Below is a small trained network, with its code and all its weights. Each question gives an input and a target symbol and asks what happens when units are switched off, that is, made to give their printed mean instead of their output.

import numpy as np


def w(rows, s, z=0):
    codes = np.array(rows[::2]) - 128.0
    scale = np.full(codes.shape[1], s)
    scale[-1] = z or s
    return codes * scale


def norm(h):
    return h / np.sqrt((h * h).mean(-1, keepdims=True) + 1e-5)


def f(y):
    return y / 2 * (1 + np.tanh(0.7978845608 * (y + 0.044715 * y**3)))


def softmax(a):
    e = np.exp(a - a.max(-1, keepdims=True))
    return e / e.sum(-1, keepdims=True)


def log_softmax(a):
    a = a - a.max(-1, keepdims=True)
    return a - np.log(np.exp(a).sum(-1, keepdims=True))


def net(x, mask):
    ids = ['αβδεζθλμξπστ'.index(c) for c in x.split()]
    T = len(ids)
    res = E[ids] + P[:T]
    r = norm(res)
    for j in range(3):
        rows = slice(4 * j, 4 * j + 4)
        q, k, v = (r @ M[0][rows].T for M in (Q, K, V))
        z = softmax(np.where(np.tri(T) > 0, q @ k.T / 4**0.5, -1e9)) @ v
        o = O[0][rows]
        res = res + np.where(mask[j], z, o[:, -1]) @ o[:, :-1]
    y = f(norm(res) @ A[0][:, :-1].T + A[0][:, -1])
    res = res + np.where(mask[3:11], y, B[0][:, -1]) @ B[0][:, :-1]
    return log_softmax(norm(res)[-1] @ U[:, :-1].T + U[:, -1])


Q, K, V, O, A, B = {}, {}, {}, {}, {}, {}
E = w([
[154,182,135,54,184,141,172],'α',
[185,207,125,30,132,112,191],'β',
[253,141,126,142,105,122,177],'δ',
[138,11,38,76,182,140,136],'ε',
[192,162,89,112,143,145,170],'ζ',
[143,132,89,103,220,156,96],'θ',
[154,148,78,127,217,175,84],'λ',
[160,194,104,134,153,106,84],'μ',
[160,96,227,183,218,117,128],'ξ',
[148,161,148,120,88,180,85],'π',
[176,202,117,24,172,108,185],'σ',
[35,161,141,158,110,97,126],'τ',
],0.02)
P = w([
[120,184,127,150,255,174,198],'0',
[164,133,130,65,135,26,152],'1',
[148,132,128,69,105,29,134],'2',
[135,124,128,70,96,37,124],'3',
[138,149,112,105,101,100,101],'4',
[120,117,129,79,94,56,111],'5',
[116,115,127,89,96,69,103],'6',
[110,105,128,84,99,67,106],'7',
[106,104,125,90,102,73,101],'8',
[107,98,122,92,105,80,101],'9',
[106,90,121,91,107,77,100],'10',
[102,93,123,96,109,83,99],'11',
[110,89,113,105,117,98,97],'12',
],0.0096)
Q[0] = w([
[83,138,44,191,114,65,123],'h1',
[74,40,64,188,127,86,151],'h1',
[169,172,79,133,199,52,3],'h1',
[120,142,143,100,180,89,17],'h1',
[134,150,140,133,129,138,243],'h2',
[68,112,173,95,39,197,196],'h2',
[85,135,93,205,104,70,152],'h2',
[95,120,92,229,91,72,182],'h2',
[103,89,241,114,107,174,74],'h3',
[165,106,186,183,180,46,146],'h3',
[118,68,103,69,121,134,135],'h3',
[118,92,116,137,23,146,160],'h3',
],0.011)
K[0] = w([
[19,132,100,103,122,114,86],'h1',
[81,73,90,120,138,153,71],'h1',
[105,149,76,214,193,136,251],'h1',
[135,112,108,202,174,100,143],'h1',
[148,94,135,121,69,107,134],'h2',
[101,116,94,61,103,65,48],'h2',
[76,104,110,148,116,114,134],'h2',
[50,65,99,168,96,115,140],'h2',
[138,96,197,118,121,148,68],'h3',
[142,112,170,165,163,128,183],'h3',
[100,96,73,90,118,134,121],'h3',
[188,93,79,134,57,64,105],'h3',
],0.014)
V[0] = w([
[102,249,183,189,160,84,129],'h1',
[170,104,185,125,120,147,135],'h1',
[169,178,144,147,73,116,108],'h1',
[165,126,72,117,157,173,92],'h1',
[145,144,175,51,156,198,120],'h2',
[96,68,110,148,96,116,196],'h2',
[99,160,106,106,177,117,114],'h2',
[180,118,84,135,163,151,106],'h2',
[109,132,97,135,138,126,135],'h3',
[166,68,155,187,145,88,141],'h3',
[155,147,130,154,78,147,175],'h3',
[132,133,170,128,107,190,37],'h3',
],0.013)
O[0] = w([
[79,199,192,207,90,185,174,166],'h1',
[174,162,150,202,90,69,145,178],'h1',
[107,195,125,129,125,153,106,205],'h1',
[55,136,54,87,153,77,112,177],'h1',
[103,98,126,87,19,2,157,181],'h2',
[222,77,156,76,172,186,57,54],'h2',
[99,185,111,21,175,133,120,130],'h2',
[37,111,97,194,124,122,96,222],'h2',
[157,156,183,111,119,124,121,111],'h3',
[156,88,159,174,216,158,95,134],'h3',
[130,26,125,132,111,232,126,176],'h3',
[74,114,152,219,36,45,148,2],'h3',
],0.0078,0.0065)
A[0] = w([
[5,91,153,72,131,187,50,96],'n1',
[132,23,64,78,76,198,149,242],'n2',
[78,145,196,197,177,122,92,102],'n3',
[70,196,215,142,132,134,121,3],'n4',
[42,145,95,38,193,129,95,194],'n5',
[68,96,221,83,148,244,105,84],'n6',
[224,173,120,91,168,127,186,99],'n7',
[163,199,37,95,141,106,197,134],'n8',
],0.013,0.0049)
B[0] = w([
[92,185,211,30,155,97,132,138],'n1',
[144,94,122,219,166,153,57,203],'n2',
[190,122,189,165,95,104,110,153],'n3',
[130,44,143,141,151,233,95,148],'n4',
[164,83,97,189,128,148,44,206],'n5',
[127,134,181,41,6,188,75,151],'n6',
[66,161,126,76,85,98,132,229],'n7',
[143,161,184,78,109,109,206,251],'n8',
],0.014)
U = w([
[124,145,142,50,237,79,254,203],'α',
[233,171,114,93,76,100,160,47],'β',
[202,225,102,175,97,97,52,2],'δ',
[141,38,15,123,155,160,137,221],'ε',
[105,177,125,92,179,96,59,72],'ζ',
[99,137,107,109,183,97,129,124],'θ',
[92,149,102,119,183,106,131,126],'λ',
[63,203,123,145,190,145,117,101],'μ',
[145,96,223,139,202,66,161,133],'ξ',
[45,67,75,151,69,102,163,164],'π',
[127,139,118,108,159,104,128,84],'σ',
[104,71,156,64,118,198,122,152],'τ',
],0.0093,0.0073)

Each question gives the input, a string of symbols that net reads in full, and the target symbol t.
The units are the heads (4 rows each of Q, K, V and O) and the neurons (one row each of A and B). Each row of codes is followed by its name. A weight is (code - 128) times the scale printed after its matrix; where a second scale follows, it is the last column's (O, A, B and U).
mask holds one flag per unit, heads first, then neurons. A switched-off unit (its flag False) gives its mean, the last column of its rows in O or B, instead of its output. The means were averaged over made-up inputs and are rounded, as every weight is.
A unit's drop is (log p(t) with every unit on - log p(t) with that unit switched off) / (log p(t) with every unit on - log p(t) with every unit switched off).
The circuit of an input: a set's keep is (log p(t) with only the set's units on - log p(t) with every unit switched off) / (log p(t) with every unit on - log p(t) with every unit switched off). Starting from all 11 units, units are removed one at a time, each time the one whose removal leaves the highest keep (on an exact tie, the one counted first), for as long as the keep stays at least 0.8.
units of the circuit, in order: the units of the circuit, biggest drop first
most important unit: the unit with the biggest drop
k most important neurons: the k neurons with the biggest drops, biggest first
drop of u: that unit's drop, to one decimal
input ζ μ μ τ δ ζ τ δ ζ δ μ δ δ, target ε: units of the circuit, in order : [h2; h3; n8]
input δ ζ δ ε μ δ θ, target δ: most important unit : h3
input β β ζ τ δ δ τ τ ζ α ζ λ μ, target β: units of the circuit, in order : [n5; n2; h3; n8]
input τ δ π ε λ, target τ: units of the circuit, in order : [h1; n6]
input μ δ μ, target μ: 4 most important neurons : [n4; n7; n6; n5]
input δ δ ζ ζ μ δ, target δ: 2 most important neurons : [n2; n7]
input τ θ τ δ θ, target τ: units of the circuit, in order : [h1; n6]
input δ δ θ δ λ, target δ: units of the circuit, in order : [n7; h3]
input ζ τ δ ξ δ ζ δ ξ δ τ δ ζ, target δ: 4 most important neurons : [n2; n8; n7; n4]
input δ ξ τ δ ξ ζ λ δ α λ, target δ: units of the circuit, in order : [h3; n7]
input ζ τ ζ ζ α β ζ δ δ ζ ζ, target ε: 2 most important neurons : [n5; n2]
input ξ α ζ δ τ δ δ ζ δ α τ α θ, target ξ: units of the circuit, in order : [h1; n3]
input δ ζ μ β ζ δ ε ζ, target δ: 3 most important neurons : [n5; n2; n8]
input δ ε π μ μ ε θ δ ξ δ ζ, target α: most important unit : n8
input δ δ ξ θ, target δ: 2 most important neurons : [n5; n2]
input ε β ξ ζ θ π δ τ π τ μ θ, target ε: 2 most important neurons : [n5; n7]
input τ ε δ θ, target τ: 2 most important neurons : [n6; n4]
input θ ζ ζ δ, target α: 3 most important neurons : [n5; n8; n6]
input π π μ ζ ξ θ, target π: drop of h3 : 0.2
input ξ δ σ τ π π μ, target ξ: most important unit : h1
input ε τ δ δ σ θ δ δ τ τ λ π μ, target ε: drop of n5 : 0.1
